Each row is shifted at random along 4 fixed directions that mean nothing.
Known rows, with every way that one mark hangs from another
E[R W[G]]: 21,1,22,-16,-36,-91,75,-15,-14,-83,-28,-60,-1,-51,-14,91,-51,-128,-51,-12,-12,-47,29,7,107,62,-121,-40,-78,-109,-62,3,-28,59,41,-20,62,42,-130,-22,35,-1,-64,-31,21,-100,-22,-4,78,-30,-20,2,75,-15,-33,27,-64,55
M[D[N[W]] P[B[G[R]]]]: -175,51,-212,155,-179,-245,213,105,-35,-242,-247,-49,-30,-101,-234,-116,-143,-117,-142,-256,201,71,-80,5,-106,215,-103,66,264,-79,-155,-119,189,-74,95,30,64,-57,-95,250,31,-93,134,45,407,175,152,97,184,342,-180,364,-89,83,79,-33,-19,-221
P[B[G[D R] M]]: -1,-18,-29,40,118,12,-95,82,-99,-3,63,83,82,-160,24,116,191,1,85,107,-46,75,-47,32,-120,-126,43,-67,14,153,-29,14,46,-165,-75,-34,-75,48,100,-35,-36,-102,-23,40,-111,-1,-60,-15,0,76,-39,58,195,-76,-68,-72,83,170
V[E R[P[D[G]] Q]]: 68,-132,-105,19,296,193,-284,-4,104,280,140,275,-61,124,208,-110,124,303,167,427,-74,92,0,-5,-186,-382,213,186,-65,95,130,-90,208,-139,-103,24,-128,150,367,50,-76,92,-82,231,-244,38,-45,79,-161,-73,73,-211,88,127,-248,122,141,347
D[G N[A Q[P R] W]]: -29,294,-19,-34,-283,-253,205,130,-24,-439,-260,-146,170,-68,-169,103,-156,-349,-92,-212,-6,-115,-27,73,85,101,-240,-57,10,-166,-291,88,-103,27,204,-97,72,-123,-241,-159,219,-178,79,-244,83,-73,111,11,62,84,-136,396,-198,-57,344,-183,-65,-81
P[B[G[Q]] N[A W]]: -69,166,128,77,-104,-156,144,-83,14,-64,-225,-148,-102,-87,-50,347,-63,-232,-124,-21,-78,125,9,44,82,273,27,-274,-153,-69,-404,-55,-259,210,220,-117,94,-57,-147,-146,117,-261,174,-214,-111,27,18,-63,120,-68,-8,125,-126,-74,293,-167,149,-84
A[C G[D Q]]: 90,-186,-6,109,-65,-90,-19,126,-90,-7,-82,-74,100,-153,-178,-2,156,-128,8,-167,236,155,-15,-107,-123,65,-64,-115,159,94,28,-87,73,-143,-162,-12,-45,-118,88,29,-106,32,-205,110,459,-11,122,-65,127,130,-196,85,320,-86,-25,-69,-25,-143
G[R[Q[A P[B] W]]]: 65,-128,-199,115,-64,10,-69,143,20,127,-55,74,133,-150,34,54,219,51,26,-2,232,68,-65,-130,-211,-110,53,27,154,192,155,-153,245,-192,-122,-42,-122,-75,223,-19,-87,11,-88,175,135,112,208,71,-16,-77,-53,85,161,139,-22,-5,-45,52
W[A B G[Q]]: -38,-188,76,98,96,-56,-153,2,68,163,-54,-48,-210,-176,70,137,39,65,-68,205,50,188,45,-93,71,111,159,-123,-17,-26,-74,-109,-54,-9,-1,-82,-55,134,34,23,-49,-35,-36,62,9,81,-82,-64,125,-82,-48,-255,154,134,-28,125,87,-63
W[A B[G[R]]]: 25,-178,-69,74,81,-16,-200,112,-50,58,77,124,101,-256,30,-48,191,93,42,47,105,14,-21,-68,-153,-116,44,20,139,179,155,-8,132,-331,-196,-54,-186,17,98,29,-83,-32,-144,111,119,43,-54,29,32,78,-159,-112,301,53,-114,68,5,57
Q[A[G[N R]]]: 129,89,254,-191,195,69,-356,12,-105,-58,203,-29,213,-55,144,339,257,-45,216,347,-254,-77,56,79,90,-310,0,-221,-326,52,-10,143,-230,-122,31,-124,-91,94,77,-418,101,-139,-131,-150,-624,-242,-282,-81,-169,-224,30,-168,203,-181,27,-197,77,391
C[B[W] T]: 153,246,99,-127,-14,-130,-73,33,-151,-315,129,1,349,-61,-38,107,74,-192,158,-116,33,-152,-65,17,-26,-87,-156,-98,-127,111,-28,176,12,-148,-30,-162,30,-22,-86,-159,77,-194,-68,-75,-162,-166,-135,3,-39,4,-63,140,185,-145,62,-231,-4,199
G[Q[A[M] R[P]]]: -82,101,-189,-68,17,59,-83,173,55,-4,19,90,-134,137,80,-85,-82,168,42,181,-136,-24,-15,21,136,-264,-41,97,105,-119,155,8,229,-33,83,122,-90,118,118,29,59,93,4,12,-178,38,108,106,-129,-47,95,155,-206,109,-8,-15,-137,116
R[E[W] Q]: 262,-8,176,-35,91,35,-37,-63,15,51,84,10,187,-23,118,210,130,-137,178,155,16,-39,-3,36,-101,-102,49,-81,-290,150,-15,77,-143,-12,-28,-177,56,45,69,-185,-18,-33,-134,25,-193,-148,-86,-118,-29,-192,-1,-140,268,-150,-61,-79,98,310
D[G N[Q[P R W]]]: 96,-128,15,148,-64,-45,31,67,15,98,-230,-105,104,-193,-79,150,185,-109,-40,-28,212,189,-83,-133,-176,84,127,-77,-16,94,-157,-195,-42,-10,-36,-139,-26,-61,102,-95,-57,6,-60,116,226,56,97,-89,103,-129,-73,-33,203,141,46,58,106,-34
A[G[N Q]]: 43,-37,126,73,-102,-163,82,17,-90,-81,-144,-188,25,-131,-149,230,50,-266,-72,-125,105,140,-1,-30,21,175,-52,-252,-56,-13,-187,-35,-153,69,9,-87,107,-28,-66,-86,-5,-72,-70,-38,201,-89,34,-104,167,-6,-104,75,205,-82,112,-119,5,-116
W[A[M] B G[R[E]]]: -15,7,-129,-15,-86,-165,-62,207,-87,-250,34,44,172,-68,-22,-127,-102,-92,30,-131,154,-201,77,18,21,-116,-243,3,238,-41,126,167,185,-226,-27,-40,9,52,-63,83,68,-32,-74,-41,196,-31,85,15,70,234,-249,246,87,-52,63,-89,-197,8
C[T V[E[W[A B]]]]: 7,245,-123,-96,-87,-161,-75,8,-59,-273,25,22,46,99,-33,-93,-175,-47,18,-112,24,-157,24,12,171,-30,-176,51,58,-157,64,92,187,-2,45,18,-30,-8,-129,127,148,-35,-36,-60,-24,-103,-11,150,23,98,-54,126,6,71,-24,-97,-124,43
G[N[D Q W[A]]]: -22,127,58,63,-222,-203,133,-9,-17,-246,-197,-190,-15,-119,-104,162,-127,-276,-100,-170,45,39,14,19,118,295,-75,-167,-20,-87,-266,-26,-238,151,159,-102,-10,-167,-203,-39,135,-147,59,-187,176,52,60,-30,145,72,-108,122,-64,-62,246,-163,78,-230
P[B D[N[Q[W]]]]: 21,-133,-21,81,84,26,-143,112,-50,143,12,145,280,-100,99,-21,250,97,85,56,148,-3,-48,-45,-269,-113,51,39,80,188,130,-47,69,-242,-111,-65,-179,-191,194,-162,-18,-42,-130,125,13,103,-13,52,-69,57,-83,-9,231,19,-45,-43,92,133
C[B[M[V] W[G[D Q]]] T]: 87,89,-8,56,36,-150,-65,123,-156,-229,30,3,152,-247,-92,86,121,-100,121,-69,97,133,-133,-50,-92,-3,-18,-65,45,174,-14,0,151,-160,-108,-108,-82,40,-20,86,-47,-121,-124,112,110,-25,-41,16,87,120,-64,128,386,-18,-106,-119,84,101
D[N[W[B[M]]]]: 62,115,33,-7,-84,-133,52,142,-156,-205,-11,31,333,-128,-31,-26,57,-158,84,-120,85,-171,-26,30,-118,-22,-78,-14,44,144,8,185,-47,-208,-30,-133,-40,-104,-71,-119,103,-113,-56,-77,12,-38,-49,15,12,123,-182,122,190,-102,76,-115,47,114
B[G[Q[W]]]: 106,-288,-61,146,220,178,-215,90,7,343,93,180,89,-239,109,-11,373,249,153,186,84,187,-110,-139,-316,-199,248,62,54,354,268,-170,133,-305,-295,-32,-313,-33,264,-16,-198,90,-253,271,72,106,-18,39,-68,-134,-15,-284,442,110,-265,164,173,184
E[R[P[D]]]: 166,-217,62,57,92,65,-100,-16,-22,205,56,54,129,-105,82,81,231,11,78,111,136,88,-21,-77,-181,-43,98,-10,-87,168,33,-81,-7,-90,-134,-84,-36,-7,190,-69,-132,34,-119,196,44,-6,-72,-71,21,-56,-20,-177,281,-5,-142,3,81,134
D[G[N[W[A[R] B]] Q[P]]]: 54,-129,1,81,-30,-146,-145,207,-124,-64,-60,14,226,-268,-39,23,177,-79,55,-20,215,26,-26,-109,-151,-40,-30,-65,127,126,69,11,37,-330,-102,-140,-165,-86,49,-111,0,-39,-207,75,185,21,-50,30,73,106,-264,-13,367,49,3,-38,8,16
M[D V[E R[P Q[W]]]]: 51,213,-62,3,-228,-214,166,-58,49,-281,-177,-170,20,142,-146,69,-217,-285,-61,-124,155,-44,39,49,42,112,-59,21,-17,-45,-215,-19,135,216,129,-62,268,97,-39,178,89,-68,139,-50,130,-50,264,31,97,54,73,292,-113,-32,121,-142,-47,-7
V[R[Q[W[B]]]]: 43,50,80,30,-19,-36,-2,-124,107,112,-98,-93,-181,37,43,233,-66,-60,-57,174,1,116,38,-33,93,102,164,-157,-177,-27,-209,-123,-111,249,122,-118,113,110,78,-20,40,-46,107,-64,-163,53,62,-57,46,-205,76,-134,-63,79,73,-5,129,9
G[D N[Q[P R W[B]]]]: -16,29,-42,32,-13,-31,-173,85,-21,5,-54,-63,25,-100,46,189,124,3,38,111,43,76,-38,-62,27,-52,75,-65,19,67,44,-112,16,-28,46,-63,-157,-22,118,-82,43,-22,-28,12,-118,107,19,72,-4,-70,6,-20,98,122,7,-67,52,37
G[N[A[C] D] Q[W] R]: 86,-21,-17,-8,-18,-30,-224,189,-154,-132,58,33,275,-232,-20,76,281,-53,150,15,18,25,-44,-16,-117,-156,-72,-84,86,174,155,-18,-23,-301,-138,-45,-314,-251,107,-191,47,-55,-261,-35,-10,-18,-14,72,-84,120,-172,9,315,-131,-33,-220,59,83
M[D V[E[W[A]] R]]: 90,-23,84,-11,-44,-112,-75,-101,-21,-118,-57,-137,84,-15,-53,40,38,-149,-8,28,101,-6,67,15,-2,82,70,11,-93,-6,-163,-38,15,61,-7,-56,50,-16,-19,44,40,-46,-52,12,29,-107,-10,-8,58,62,50,-104,181,-54,-70,-41,73,63
R[E P[B D[N]]]: 13,80,-37,-6,63,-25,-51,32,-1,-13,31,97,132,128,89,9,-42,-9,99,69,76,-110,22,60,-88,-123,-48,49,-20,7,6,94,77,-95,111,-51,88,79,122,-20,45,-73,89,38,-147,11,-33,1,-15,64,-69,170,-32,-24,42,-98,-31,194
C[B[G] V[E R[Q] T]]: -56,360,-174,-65,42,5,-86,-204,99,-64,-7,86,-384,277,-30,11,-255,105,-46,144,-336,98,-39,79,213,-169,80,52,-116,-226,-133,-124,179,327,102,116,11,163,74,240,108,-17,141,-100,-276,-48,109,183,-82,-106,203,23,-294,169,-47,-18,61,84
B[G[N[D] R] M]: -102,149,-84,75,-50,-78,100,33,-56,-158,-89,-50,-158,-104,-108,104,-79,-91,-72,-55,-125,108,-47,54,101,65,-19,-101,27,-56,-178,-37,-34,88,95,19,-20,70,-69,118,46,-89,112,-89,45,36,48,-3,101,76,-19,175,-61,1,69,-47,38,-58
V[E R[Q[W[B G]]] T]: -119,97,-174,73,-100,-115,41,-103,143,-5,-162,-69,-318,162,-27,20,-272,-17,-190,26,39,73,68,-48,183,99,53,-26,49,-171,-163,-195,162,287,142,19,114,128,31,265,106,32,150,-22,91,84,273,144,98,-67,111,34,-191,215,48,67,-14,-116
M[P[D[N]]]: -44,60,131,-96,125,-44,-124,43,-45,-98,49,-10,135,59,71,33,25,-2,64,169,-46,-82,25,69,33,-79,-28,15,-115,-66,-69,124,-43,-92,120,-45,40,86,21,-142,83,-89,24,0,-295,-64,-216,-15,-52,59,49,16,6,-56,15,-78,14,191
T[C[B[G]]]: 31,-176,-277,315,-196,-25,187,-16,52,161,-278,-27,-233,-160,-264,-90,56,10,-157,-331,273,301,-103,-166,-221,244,160,17,267,84,-36,-336,202,61,-199,69,-21,-131,92,395,-203,61,41,193,714,215,321,-8,218,66,-224,40,83,203,-61,181,41,-389
M[D[N[W[G]]] P[B]]: 63,-96,82,16,105,-75,-182,122,-107,-85,57,65,396,-160,32,-34,242,-1,176,76,157,-84,-28,-5,-282,-95,19,74,19,206,90,54,44,-368,-102,-138,-111,-82,70,-135,8,-124,-127,119,-50,36,-181,37,-43,156,-163,-43,314,-76,-73,-80,160,209
N[Q W[B G]]: 80,-115,-37,92,-72,-96,-29,141,-63,-49,-12,95,280,-261,-23,-60,144,-60,57,-136,174,-57,-43,-70,-238,-8,-57,36,167,233,166,10,55,-276,-201,-129,-186,-191,-22,-58,-24,-47,-190,48,299,88,47,74,35,134,-242,9,288,-20,2,-27,68,-27
D[G[R[E]] N[A]]: 26,-26,-158,88,-74,-86,32,124,-47,-151,-89,59,100,-121,-101,-105,0,-69,11,-118,119,22,-44,19,-151,-60,-88,47,144,-23,-33,-27,69,-188,-32,4,-48,-90,14,78,11,-21,-62,30,252,-20,84,0,67,183,-261,161,112,29,4,-14,-22,-29
R[E P[D[G] N[A W]] Q]: -37,173,-114,72,40,13,68,-17,170,16,-93,101,-198,187,121,38,-258,61,49,179,-65,32,27,70,42,-33,20,26,-82,-128,-144,-42,1,133,287,-24,55,120,59,94,90,-79,205,-26,-153,133,86,4,-5,-65,-20,188,-315,81,134,-33,96,105
B[M[P[N[Q[A R W]]] V]]: -43,63,-2,23,21,59,-68,37,35,77,-110,-43,-46,-52,62,111,117,112,2,182,-110,93,-65,-10,0,-58,169,31,-44,56,-35,-115,59,90,96,-28,-125,44,104,-63,41,-44,63,20,-218,107,71,32,-78,-147,211,-2,-70,112,19,-10,112,128
N[D[G] Q[A] W[B]]: -57,129,-35,39,23,19,-48,-23,148,23,-105,24,-236,-18,42,87,-106,93,8,208,-180,107,-20,3,97,20,121,-8,-65,-116,-140,-148,-93,131,174,-26,-159,-14,8,-13,93,-74,110,-122,-165,167,1,35,-42,-100,-43,-74,-210,132,112,65,210,-26
P[B D[G] N[Q[A[M]]]]: -82,-18,44,19,147,58,-158,75,7,164,-28,96,28,73,139,71,107,146,31,242,-95,40,33,21,-24,-143,60,-70,-47,-76,-81,-27,-9,-5,102,-4,-72,-34,169,-213,63,-101,29,-4,-272,55,-43,-34,-107,-50,30,45,-75,17,97,-61,98,165
C[B[G[N R[P]] W] T]: 16,3,-318,218,-65,-80,48,82,-71,-21,-69,104,-120,-191,-172,-84,26,59,3,-219,205,247,-196,-151,-175,45,47,23,225,152,83,-233,301,-151,-129,14,-126,12,89,359,-140,11,-10,232,440,181,132,128,166,110,-172,143,192,250,-146,32,30,-139
M[D P[N] V[E]]: -83,-128,-72,152,25,-8,-35,-85,33,129,-153,-51,-183,24,-82,-130,21,147,-71,11,117,221,-40,-51,-128,137,228,147,110,-2,-46,-253,175,109,-2,73,-34,-2,130,281,-90,51,79,210,210,177,72,63,80,141,81,-87,18,175,-150,101,151,-114
D[N[A[M] W[G[Q R]]]]: -27,-158,-103,189,-57,-44,39,134,-21,81,-190,7,-146,-209,-66,-25,39,34,-50,4,72,286,-57,-85,-86,119,105,-86,160,-19,-73,-224,-47,-25,-37,5,-187,-157,30,79,-28,67,-94,67,313,165,87,1,112,119,-187,-54,129,123,-31,13,162,-201
E[R[Q[P]] W]: 77,183,92,-176,98,17,-60,-11,26,-70,114,40,33,98,153,171,-16,-34,104,271,-253,-139,-1,91,161,-212,-84,30,-274,-89,36,129,-39,44,110,-47,22,144,-11,-214,98,-7,-65,-71,-492,-177,-147,37,-134,-197,154,-49,-27,-58,-59,-53,-50,375
T[C[B[G[R] W] V]]: 131,289,6,-58,7,-45,-68,4,-89,-214,17,32,106,-105,-82,239,87,-141,126,-17,-151,-2,-59,56,-22,-115,-37,-120,-127,81,-77,93,-12,-35,-47,-109,-9,61,-58,-51,53,-165,5,-130,-218,-134,-69,-16,-19,-38,-98,98,102,-100,15,-145,26,187
G[N[D] R]: -107,51,13,22,145,104,-141,-113,62,135,-8,-15,-392,30,80,172,-50,165,-5,307,-267,251,-15,33,172,13,188,-98,-137,-154,-126,-203,-165,235,176,51,-123,80,92,43,33,26,118,-49,-316,130,-118,10,-22,-72,94,-211,-156,128,-67,14,189,-20
T[C[B[M W] V[R[P Q]]]]: -23,546,-204,-53,-157,-100,215,-26,74,-275,-137,23,-326,249,-97,92,-377,-98,-26,5,-256,-5,-25,116,244,-28,-47,6,-76,-200,-195,82,134,329,233,17,206,243,-86,240,169,-95,300,-193,-232,-12,179,75,5,-61,65,346,-456,62,128,-103,-59,59

Rows
-58,-57,-26,132,-13,-13,-8,-41,-13,138,-89,21,-29,-32,-9,40,62,41,-62,-46,92,112,-16,-41,-109,125,83,-48,61,32,-70,-144,1,57,22,-11,-47,-136,105,19,-27,-63,80,51,99,162,46,15,49,67,-46,17,-3,60,42,-39,115,-107
P[B N[D]]
340,-120,234,50,59,34,-196,-124,-101,160,23,-69,155,-198,-136,189,357,-97,124,-46,124,225,-84,-161,-195,19,168,-264,-199,232,-123,-162,-115,-28,-231,-207,-57,-71,199,-127,-161,-83,-171,87,162,-73,-98,-209,60,-166,-132,-271,418,-88,-48,-111,229,25
A[C[B[G] T] R]
-121,483,-165,-68,-92,-153,93,-39,13,-363,-104,-62,-287,215,-176,-60,-391,-58,-43,-107,-209,-43,27,89,326,17,-105,8,37,-306,-212,56,194,269,234,82,112,230,-178,300,177,-149,247,-230,-84,-18,120,51,59,70,23,340,-412,40,145,-30,-44,-15
A[C[B[M[D] W[G]] V[E]]]
-27,37,77,2,94,127,-173,-42,92,223,-54,25,-177,130,68,62,3,176,12,210,-192,92,63,-35,123,-77,68,-142,-96,-130,-76,-134,-81,160,170,-8,-160,-35,158,-161,72,-30,33,-104,-149,118,24,-45,-95,-172,42,-56,-231,18,149,-48,117,20
P[D N[Q[A[C G R]] W]]
8,127,11,-93,-81,-145,89,18,17,-209,-8,-40,-7,42,36,64,-164,-160,-55,25,-60,-157,46,83,212,7,-206,-15,-102,-192,-63,131,-11,56,127,-15,109,67,-152,-57,123,-44,-48,-106,-104,-159,3,10,29,-33,24,108,-51,-66,38,-52,-169,115
E[R[Q] W[A]]
-6,-7,68,-25,210,112,-253,-5,92,183,95,100,-84,-36,201,124,82,213,119,366,-183,28,14,-21,32,-168,163,-10,-119,66,114,-52,-50,-30,15,-82,-189,109,101,-125,31,-23,-33,-23,-377,100,-135,41,-118,-200,50,-273,30,96,-60,85,180,204
N[Q[W[B G]]]
240,-58,303,-79,258,147,-363,-92,6,291,136,48,131,33,163,267,323,86,198,353,-52,123,-2,-78,-81,-185,164,-204,-322,138,-42,-61,-108,-1,-29,-216,-50,63,349,-332,-54,-63,-96,96,-393,-41,-209,-157,-127,-255,97,-276,188,-101,-39,-180,181,318
A[C[T] R[Q[P[B D]]]]
47,-78,76,18,-73,-161,-32,118,-71,-191,-30,-125,204,-86,-67,-21,17,-164,0,-107,215,-89,92,-27,19,74,-100,-91,65,-4,-77,99,15,-112,-35,-88,81,20,-79,-6,19,-89,-67,9,226,-64,9,-119,105,99,-122,101,162,-115,95,-77,-42,-36
W[A[M[D]] G]
16,142,-74,-14,-73,48,52,-68,177,41,-149,-91,-314,164,-52,81,-181,-3,-50,60,-165,55,30,8,239,-28,-31,-63,-79,-248,-104,-145,26,291,211,54,12,86,19,42,75,41,71,-139,4,19,211,-44,5,-214,40,91,-312,49,125,30,-55,-30
N[Q[A[C G] R[E[W]]]]
134,-125,0,94,-35,8,-38,107,-54,-4,-103,-10,96,-142,-119,-57,161,-31,110,-12,110,161,-22,-61,-183,22,68,-78,79,79,-80,-153,-60,-107,-93,-49,-146,-199,99,-11,-28,8,-124,33,257,82,52,-95,15,137,-243,-35,164,-88,-17,-86,220,-70
N[A[C M[D[G[R]]]] W]
14,6,74,67,-15,74,-74,-67,36,156,-138,-108,-315,68,-39,30,-79,75,3,102,-82,209,56,-71,168,146,174,-193,-41,-145,-169,-197,-214,263,166,-6,-134,-65,88,51,55,66,67,-109,51,182,17,-107,43,-52,-61,-186,-158,30,75,-41,209,-195
G[N[D W[A[C M R]]]]
-148,126,-248,77,-38,39,25,48,51,25,-91,156,-198,26,-43,-167,-63,199,-50,32,-173,96,-105,20,-64,-90,80,245,216,-2,82,-152,277,64,4,117,-193,-56,123,197,5,45,109,38,47,239,177,211,-85,166,89,149,-235,157,-52,30,80,-51
N[D Q[P[B[M[V[R]]]]]]
131,-59,-99,39,212,200,-256,102,-33,279,170,325,169,80,101,-185,197,281,270,116,33,-81,-20,-71,-303,-402,42,105,102,274,377,26,274,-340,-136,-45,-206,39,356,-24,-83,56,-114,158,-21,112,11,64,-147,-16,-150,-5,151,-16,-135,-9,35,314
A[C G R[E P[B[W] N]]]
115,39,90,-31,13,28,-139,-67,-38,-53,-4,-58,95,68,-29,-16,113,-23,96,68,-39,38,10,25,-54,-51,139,13,-77,68,-72,-74,-15,74,-54,-12,-72,-111,102,7,49,3,-49,14,-54,-65,5,22,-80,45,97,-129,138,-104,-74,-137,196,88
N[A[M[D V[E T]]]]
-210,146,-379,-78,56,39,-103,172,20,-225,35,237,-148,219,-46,-541,-196,353,75,95,-235,-122,-51,128,23,-365,-112,490,334,-238,293,-24,495,-157,11,328,-223,17,58,340,88,138,-14,61,-22,82,95,305,-206,368,-1,213,-283,125,-230,104,-75,119
N[A[M[D[G] P V[E[R]]]]]
-4,3,146,128,-20,-77,54,-160,34,115,-179,-198,-269,-108,-79,316,-22,-130,-122,38,-1,236,9,-52,109,282,208,-262,-175,-32,-327,-155,-248,255,122,-106,112,130,-30,40,-18,-108,154,-69,2,48,-38,-142,205,-167,-10,-162,38,74,101,44,170,-134
W[B[G[N]]]
199,-171,173,53,118,84,-176,25,-54,198,31,30,273,-197,96,141,365,16,153,156,78,92,-63,-77,-258,-84,205,-69,-150,285,50,-60,-171,-166,-171,-174,-184,-143,170,-269,-60,-14,-212,101,-83,-12,-128,-73,-60,-163,-42,-307,414,-23,-93,-16,240,189
D[N[Q[W]]]
70,395,20,-139,-53,-76,58,3,99,-208,-4,-20,4,215,55,195,-222,-180,98,89,-119,-214,66,109,185,-127,-141,-73,-182,-75,-124,221,21,75,291,-115,223,261,-25,-90,178,-187,194,-224,-380,-112,90,-50,-43,-185,44,310,-302,-152,264,-176,-135,282
R[E P[B[W]] Q[A[C]]]
-114,-57,-360,130,117,231,-151,179,57,240,44,312,-194,-20,97,-334,71,489,109,142,-185,95,-122,-57,-116,-319,162,261,285,95,413,-183,277,-218,-130,211,-504,-117,205,180,-43,173,-124,132,73,276,133,244,-184,-7,-25,-70,-51,248,-196,187,111,46
B[G[N[Q[A[M]] W]]]
-74,103,-135,27,-36,-8,-47,70,28,-102,-87,32,-156,50,-108,-156,-115,109,25,19,-104,61,-2,22,61,-35,-37,28,128,-155,-7,-124,47,-24,105,91,-167,-90,27,105,91,4,24,-86,95,129,64,64,-31,138,-162,95,-192,30,34,-38,85,-105
M[D[N[A[C G[R]] W]]]
-227,9,-259,84,-16,63,-67,47,101,179,-102,131,-244,67,71,-102,-39,285,-141,73,-104,75,-43,-12,37,-92,43,109,201,-135,94,-192,231,54,88,155,-182,-77,147,66,40,11,97,25,-27,225,200,171,-78,-9,83,116,-311,248,38,66,-57,-84
P[B N[Q[A R]]]
45,225,-145,-58,29,10,-122,-100,56,5,31,97,-185,152,64,12,-134,137,40,114,-136,38,-51,-7,141,-138,16,48,-55,-131,81,-118,167,198,41,31,-78,70,86,145,71,55,-6,-3,-202,-5,72,135,-63,-127,85,-54,-82,187,-123,-18,16,137
C[T V[E[R[Q[W[B]]]]]]
